array([[ 61, 109,  41,  90, 134],
       [ 96,  45, 130,  77, 115],
       [ 82, 171, 149,  85,  70]])
:
array([[ 45, 130],
       [171, 149]])

array([[ 63,  96,  29, 111],
       [ 69, 104,  29, 111],
       [135, 120,  99,  37]])
:
array([[104,  29],
       [120,  99]])

array([[121, 113, 102, 171],
       [125, 113, 104, 145],
       [108, 112,  98, 107],
       [114, 112,  92, 122],
       [105, 113, 101, 112]])
:
array([[113, 104],
       [112,  98]])

array([[ 89, 102,  78, 106,  52],
       [ 86,  99, 104,  71, 111],
       [ 71,  32,  65,  98, 130]])
:
array([[ 99, 104],
       [ 32,  65]])

array([[ 86,  87,  53],
       [147, 117, 114],
       [113, 130, 174],
       [137,  51,  59]])
:
array([[117, 114],
       [130, 174]])

array([[ 57,  94,  85, 102],
       [125,  72, 169,  95],
       [ 50,  80, 105,  96],
       [144, 114, 117, 106],
       [130,  94,  50,  91]])
:
array([[ 72, 169],
       [ 80, 105]])

array([[ 76,  85, 118, 127,  89],
       [110, 128, 115, 127, 106],
       [136,  67,  88, 146, 116],
       [ 89,  84,  99, 140,  67],
       [ 46, 127, 104, 108, 104]])
:
array([[128, 115],
       [ 67,  88]])

array([[121,  71, 106,  86,  76],
       [131, 114, 102,  65, 117],
       [ 41, 127,  98, 130,  86],
       [ 54,  94,  95, 143,  84],
       [124,  94, 107, 101, 137]])
:
array([[114, 102],
       [127,  98]])

array([[166, 139,  88],
       [ 96, 144,  79],
       [130, 150,  50],
       [101, 108, 144]])
:
array([[144,  79],
       [150,  50]])
